Below is a small trained network, with its code and all its weights. Each question gives an input and a target symbol and asks what happens when units are switched off, that is, made to give their printed mean instead of their output.

import numpy as np


def w(rows, s, z=0):
    codes = np.array(rows[::2]) - 128.0
    scale = np.full(codes.shape[1], s)
    scale[-1] = z or s
    return codes * scale


def norm(h):
    return h / np.sqrt((h * h).mean(-1, keepdims=True) + 1e-5)


def f(y):
    return y / 2 * (1 + np.tanh(0.7978845608 * (y + 0.044715 * y**3)))


def softmax(a):
    e = np.exp(a - a.max(-1, keepdims=True))
    return e / e.sum(-1, keepdims=True)


def log_softmax(a):
    a = a - a.max(-1, keepdims=True)
    return a - np.log(np.exp(a).sum(-1, keepdims=True))


def net(x, mask):
    ids = ['αβγδεζηθλμξστφω'.index(c) for c in x.split()]
    T = len(ids)
    res = E[ids] + P[:T]
    u = 0
    for l in range(2):
        q, k, v = (norm(res) @ M[l].T for M in (Q, K, V))
        z = softmax(np.where(np.tri(T) > 0, q @ k.T / 3**0.5, -1e9)) @ v
        res = res + np.where(mask[u], z, O[l][:, -1]) @ O[l][:, :-1]
        u += 1
        y = f(norm(res) @ A[l][:, :-1].T + A[l][:, -1])
        res = res + np.where(mask[u : u + 12], y, B[l][:, -1]) @ B[l][:, :-1]
        u += 12
    return log_softmax(norm(res)[-1] @ U[:, :-1].T + U[:, -1])


Q, K, V, O, A, B = {}, {}, {}, {}, {}, {}
E = w([
[138,170,117],'α',
[94,64,200],'β',
[129,187,148],'γ',
[141,160,111],'δ',
[149,133,67],'ε',
[121,70,121],'ζ',
[145,147,151],'η',
[109,92,106],'θ',
[155,130,102],'λ',
[155,129,107],'μ',
[155,130,105],'ξ',
[248,68,58],'σ',
[154,125,113],'τ',
[155,127,105],'φ',
[38,196,123],'ω',
],0.015)
P = w([
[89,54,97],'0',
[92,71,99],'1',
[96,74,81],'2',
[96,81,83],'3',
[85,75,81],'4',
[100,102,75],'5',
[92,105,49],'6',
[106,135,42],'7',
[81,61,3],'8',
],0.0017)
Q[0] = w([
[138,139,189],'L0H1',
[189,254,29],'L0H1',
[6,119,90],'L0H1',
],0.0091)
K[0] = w([
[119,122,197],'L0H1',
[91,244,132],'L0H1',
[61,99,118],'L0H1',
],0.011)
V[0] = w([
[56,12,156],'L0H1',
[155,253,86],'L0H1',
[219,143,97],'L0H1',
],0.0034)
O[0] = w([
[111,244,17,15],'L0H1',
[3,89,131,251],'L0H1',
[141,93,209,162],'L0H1',
],0.0051,0.0027)
A[0] = w([
[164,46,119,81],'L0N1',
[107,17,149,184],'L0N2',
[122,162,34,134],'L0N3',
[118,68,134,4],'L0N4',
[51,163,111,68],'L0N5',
[197,99,142,142],'L0N6',
[126,94,125,37],'L0N7',
[235,146,133,59],'L0N8',
[182,79,148,124],'L0N9',
[90,144,109,81],'L0N10',
[253,92,125,135],'L0N11',
[78,168,164,215],'L0N12',
],0.0075,0.0031)
B[0] = w([
[77,137,108,179],'L0N1',
[197,113,102,254],'L0N2',
[130,85,156,180],'L0N3',
[124,254,54,122],'L0N4',
[198,196,42,141],'L0N5',
[112,73,21,142],'L0N6',
[121,178,118,117],'L0N7',
[154,89,71,107],'L0N8',
[88,116,88,149],'L0N9',
[186,231,126,124],'L0N10',
[103,72,49,167],'L0N11',
[175,71,99,192],'L0N12',
],0.0052,0.0042)
Q[1] = w([
[187,241,254],'L1H1',
[148,94,131],'L1H1',
[225,108,159],'L1H1',
],0.0094)
K[1] = w([
[94,2,116],'L1H1',
[160,133,136],'L1H1',
[211,30,101],'L1H1',
],0.0086)
V[1] = w([
[129,171,172],'L1H1',
[3,106,116],'L1H1',
[90,142,241],'L1H1',
],0.0066)
O[1] = w([
[26,132,144,7],'L1H1',
[69,246,3,79],'L1H1',
[104,127,95,21],'L1H1',
],0.007,0.0014)
A[1] = w([
[133,172,222,115],'L1N1',
[90,150,52,154],'L1N2',
[23,115,142,58],'L1N3',
[205,240,133,152],'L1N4',
[97,189,152,5],'L1N5',
[148,105,142,92],'L1N6',
[2,226,136,74],'L1N7',
[105,101,122,209],'L1N8',
[106,204,248,198],'L1N9',
[97,52,181,254],'L1N10',
[169,120,100,202],'L1N11',
[151,111,66,186],'L1N12',
],0.0086,0.0028)
B[1] = w([
[2,150,19,152],'L1N1',
[74,209,160,173],'L1N2',
[124,42,108,125],'L1N3',
[87,48,202,179],'L1N4',
[152,159,62,101],'L1N5',
[138,136,140,143],'L1N6',
[182,119,153,131],'L1N7',
[146,146,170,184],'L1N8',
[14,76,98,175],'L1N9',
[143,155,199,254],'L1N10',
[114,152,178,210],'L1N11',
[56,176,193,227],'L1N12',
],0.0054,0.0041)
U = w([
[163,88,219,180],'α',
[147,132,160,49],'β',
[5,95,159,169],'γ',
[165,99,177,137],'δ',
[206,239,103,137],'ε',
[164,140,76,101],'ζ',
[120,134,128,2],'η',
[132,222,172,100],'θ',
[123,137,89,68],'λ',
[123,128,87,55],'μ',
[121,132,82,67],'ξ',
[155,84,95,225],'σ',
[128,122,79,69],'τ',
[129,129,76,79],'φ',
[46,237,93,153],'ω',
],0.016,0.0062)

Each question gives the input, a string of symbols that net reads in full, and the target symbol t.
The units are the heads (3 rows each of Q, K, V and O) and the neurons (one row each of A and B). Each row of codes is followed by its name. A weight is (code - 128) times the scale printed after its matrix; where a second scale follows, it is the last column's (O, A, B and U).
mask holds one flag per unit, layer by layer, with each layer's heads first. A switched-off unit (its flag False) gives its mean, the last column of its rows in O or B, instead of its output. The means were averaged over made-up inputs and are rounded, as every weight is.
A unit's drop is (log p(t) with every unit on - log p(t) with that unit switched off) / (log p(t) with every unit on - log p(t) with every unit switched off).
unit that matters most: the unit with the biggest drop
k most important neurons: the k neurons with the biggest drops, biggest first
k most important neurons of layer l: the k neurons of layer l with the biggest drops, biggest first
drop of u: that unit's drop, to one decimal
input δ ε μ θ ε τ γ φ, target γ: 2 most important neurons of layer 0 : [L0N2; L0N5]
input α γ ζ δ ε τ γ β ε, target γ: unit that matters most : L0H1
input θ ε ε ε μ γ ε θ μ, target γ: 3 most important neurons of layer 0 : [L0N2; L0N5; L0N12]
input σ ξ η ε μ, target σ: 3 most important neurons : [L0N11; L0N2; L1N1]
input η γ α ω ε α α ε θ, target α: 3 most important neurons : [L0N5; L0N11; L0N2]
input ω γ τ β α θ, target α: 3 most important neurons : [L0N5; L0N3; L0N11]
input ε γ ε τ θ ω ε τ ζ, target ω: 2 most important neurons of layer 1 : [L1N2; L1N4]
input ω γ ε γ, target γ: 4 most important neurons : [L1N4; L0N2; L1N1; L1N9]
input λ θ ε, target ε: 2 most important neurons : [L0N12; L1N9]
input ε ζ σ μ, target σ: 2 most important neurons of layer 0 : [L0N11; L0N8]
input θ ζ ε ε, target ε: 2 most important neurons : [L0N2; L0N12]
input λ θ θ, target θ: 2 most important neurons of layer 0 : [L0N12; L0N2]
input δ ε ε ε η γ τ α, target α: 2 most important neurons : [L0N12; L1N4]
input α σ θ α φ γ θ α ε, target α: unit that matters most : L0N5
input δ θ τ γ ε η ε φ φ, target γ: drop of L0N5 : 0.2
input ε β ε ω λ, target ω: drop of L0N7 : 0.0
input ζ θ θ γ τ, target γ: drop of L0N2 : 0.5
input γ γ ε μ γ γ γ γ μ, target γ: drop of L1H1 : 0.3
